Below is a small trained network, with its code and all its weights. Each question gives an input and a class and asks what happens when units are switched off, that is, made to give their printed mean instead of their output.

import numpy as np


def w(rows, s, z=0):
    codes = np.array(rows[::2]) - 128.0
    scale = np.full(codes.shape[1], s)
    scale[-1] = z or s
    return codes * scale


def norm(h):
    return h / np.sqrt((h * h).mean(-1, keepdims=True) + 1e-5)


def f(y):
    return np.maximum(y, 0)


def log_softmax(a):
    a = a - a.max(-1, keepdims=True)
    return a - np.log(np.exp(a).sum(-1, keepdims=True))


def net(x, mask):
    res = np.array(x, float).reshape(1, 5) / 4 @ E
    u = 0
    for l in range(4):
        y = f(norm(res) @ A[l][:, :-1].T + A[l][:, -1])
        res = res + np.where(mask[u : u + 5], y, B[l][:, -1]) @ B[l][:, :-1]
        u += 5
    return log_softmax(norm(res)[-1] @ U[:, :-1].T + U[:, -1])


A, B = {}, {}
E = w([
[146,215,174,178,65,106,128],'x0',
[14,172,55,168,158,133,206],'x1',
[131,38,164,171,129,232,203],'x2',
[120,116,119,253,254,153,109],'x3',
[88,163,81,54,107,248,21],'x4',
],0.0055)
A[0] = w([
[117,84,134,78,38,134,176,168],'0.n0',
[143,77,103,177,228,107,46,183],'0.n1',
[91,28,92,190,216,119,87,2],'0.n2',
[99,160,187,254,135,180,49,44],'0.n3',
[142,148,110,122,117,232,40,86],'0.n4',
],0.006,0.00094)
B[0] = w([
[162,121,68,133,151,206,169,232],'0.n0',
[179,211,169,2,28,124,118,238],'0.n1',
[129,147,123,176,42,124,187,223],'0.n2',
[173,147,72,150,71,139,120,218],'0.n3',
[156,6,152,119,157,100,117,252],'0.n4',
],0.0092,0.0039)
A[1] = w([
[116,145,189,94,170,49,144,178],'1.n0',
[168,98,87,110,136,118,127,153],'1.n1',
[37,145,95,145,165,150,122,227],'1.n2',
[102,183,179,59,161,77,87,213],'1.n3',
[95,139,115,110,169,180,2,255],'1.n4',
],0.009,0.00073)
B[1] = w([
[155,91,68,189,172,127,217,187],'1.n0',
[73,193,148,105,61,28,77,226],'1.n1',
[92,160,254,17,104,17,94,192],'1.n2',
[155,173,193,199,215,180,121,224],'1.n3',
[122,22,23,202,208,90,193,254],'1.n4',
],0.0074,0.0037)
A[2] = w([
[236,96,178,125,210,191,132,179],'2.n0',
[78,98,21,23,106,171,92,156],'2.n1',
[178,187,86,84,135,152,129,33],'2.n2',
[2,180,220,85,119,122,183,252],'2.n3',
[86,164,44,197,133,120,149,152],'2.n4',
],0.0065,0.0017)
B[2] = w([
[19,108,216,117,167,134,182,208],'2.n0',
[201,114,116,187,65,127,147,255],'2.n1',
[99,159,100,120,135,73,138,165],'2.n2',
[160,105,191,106,177,86,1,209],'2.n3',
[144,102,170,84,53,112,62,197],'2.n4',
],0.0077,0.0049)
A[3] = w([
[31,94,132,163,140,224,127,208],'3.n0',
[161,150,102,139,177,222,214,251],'3.n1',
[226,231,51,78,254,89,96,117],'3.n2',
[183,166,168,170,106,77,89,103],'3.n3',
[119,112,173,133,78,136,123,113],'3.n4',
],0.009,0.0012)
B[3] = w([
[1,207,113,215,143,50,234,155],'3.n0',
[152,180,64,169,140,163,91,161],'3.n1',
[68,116,43,121,166,237,133,209],'3.n2',
[100,58,169,84,88,188,137,254],'3.n3',
[3,145,126,101,154,191,39,196],'3.n4',
],0.0084,0.0062)
U = w([
[96,119,130,152,119,148,128,235],'0',
[57,174,78,206,235,188,164,168],'1',
[120,116,201,111,161,58,75,147],'2',
[184,226,62,141,41,112,142,5],'3',
[173,58,85,254,155,38,172,30],'4',
],0.0084,0.0014)

Each question gives the input, the list of numbers given to net, and the class t.
The units are the neurons (one row each of A and B). Each row of codes is followed by its name. A weight is (code - 128) times the scale printed after its matrix; where a second scale follows, it is the last column's (A, B and U).
mask holds one flag per neuron, layer by layer. A switched-off neuron (its flag False) gives its mean, the last column of its row in B, instead of its output. The means were averaged over made-up inputs and are rounded, as every weight is.
A unit's drop is (log p(t) with every unit on - log p(t) with that unit switched off) / (log p(t) with every unit on - log p(t) with every unit switched off).
The circuit of an input: a set's keep is (log p(t) with only the set's units on - log p(t) with every unit switched off) / (log p(t) with every unit on - log p(t) with every unit switched off). Starting from the 12 units with the biggest drops (on a tie, the unit counted first), units are removed one at a time, each time the one whose removal leaves the highest keep (on an exact tie, the one counted first), for as long as the keep stays at least 0.8.
units of the circuit, in order: the units of the circuit, biggest drop first
unit that matters most: the unit with the biggest drop
k most important neurons: the k neurons with the biggest drops, biggest first
top k neurons in layer l: the k neurons of layer l with the biggest drops, biggest first
input [5,7,6,7,-2], class 2: units of the circuit, in order -> [1.n2, 1.n4, 2.n3]
input [-1,8,0,7,-5], class 2: units of the circuit, in order -> [2.n3, 1.n2, 1.n4]
input [5,6,-4,-6,6], class 2: 2 most important neurons -> [0.n1, 2.n3]
input [3,-7,8,-4,-8], class 1: unit that matters most -> 2.n0
input [5,8,4,2,5], class 2: 2 most important neurons -> [1.n2, 2.n3]
input [-1,5,-6,7,-4], class 3: 2 most important neurons -> [0.n2, 0.n1]
input [2,-3,2,6,-2], class 3: units of the circuit, in order -> [0.n3, 0.n1]
input [6,-6,-1,4,8], class 4: 2 most important neurons -> [1.n4, 0.n4]
input [2,4,-2,3,-4], class 2: 4 most important neurons -> [2.n4, 1.n4, 0.n4, 3.n2]
input [-5,-6,-7,2,-7], class 1: units of the circuit, in order -> [3.n2, 0.n4, 2.n1]
input [5,6,-1,0,8], class 4: 3 most important neurons -> [1.n4, 0.n4, 0.n2]
input [6,8,1,0,4], class 2: units of the circuit, in order -> [1.n2, 2.n3]
input [-5,0,6,-3,2], class 1: top 2 neurons in layer 3 -> [3.n0, 3.n1]
input [0,-5,-6,6,-3], class 1: units of the circuit, in order -> [3.n2]
input [6,8,-8,-6,4], class 1: 3 most important neurons -> [3.n2, 1.n3, 0.n2]
input [-1,2,-4,6,4], class 3: 3 most important neurons -> [0.n3, 0.n2, 0.n1]
input [8,-2,-3,-3,-1], class 0: 3 most important neurons -> [3.n3, 0.n4, 3.n0]
input [-2,6,0,7,-2], class 3: 3 most important neurons -> [0.n2, 0.n1, 0.n3]
input [2,8,-6,2,1], class 2: 2 most important neurons -> [1.n2, 2.n3]
input [3,7,-2,5,3], class 2: unit that matters most -> 1.n2
input [-7,4,1,6,8], class 4: 2 most important neurons -> [1.n4, 0.n4]
input [-2,-2,-2,8,-6], class 3: 3 most important neurons -> [0.n2, 0.n1, 0.n4]
input [3,-5,7,-4,5], class 1: top 2 neurons in layer 0 -> [0.n1, 0.n0]
input [1,-3,-7,6,-2], class 1: 2 most important neurons -> [3.n2, 1.n3]
input [2,0,-8,2,6], class 1: 2 most important neurons -> [1.n3, 3.n2]
input [5,7,-1,0,-6], class 2: top 2 neurons in layer 1 -> [1.n4, 1.n2]
input [-5,6,2,6,-6], class 2: top 2 neurons in layer 0 -> [0.n4, 0.n0]
input [2,7,3,-4,-3], class 2: unit that matters most -> 2.n3
input [-4,3,0,3,-3], class 0: top 2 neurons in layer 3 -> [3.n3, 3.n4]
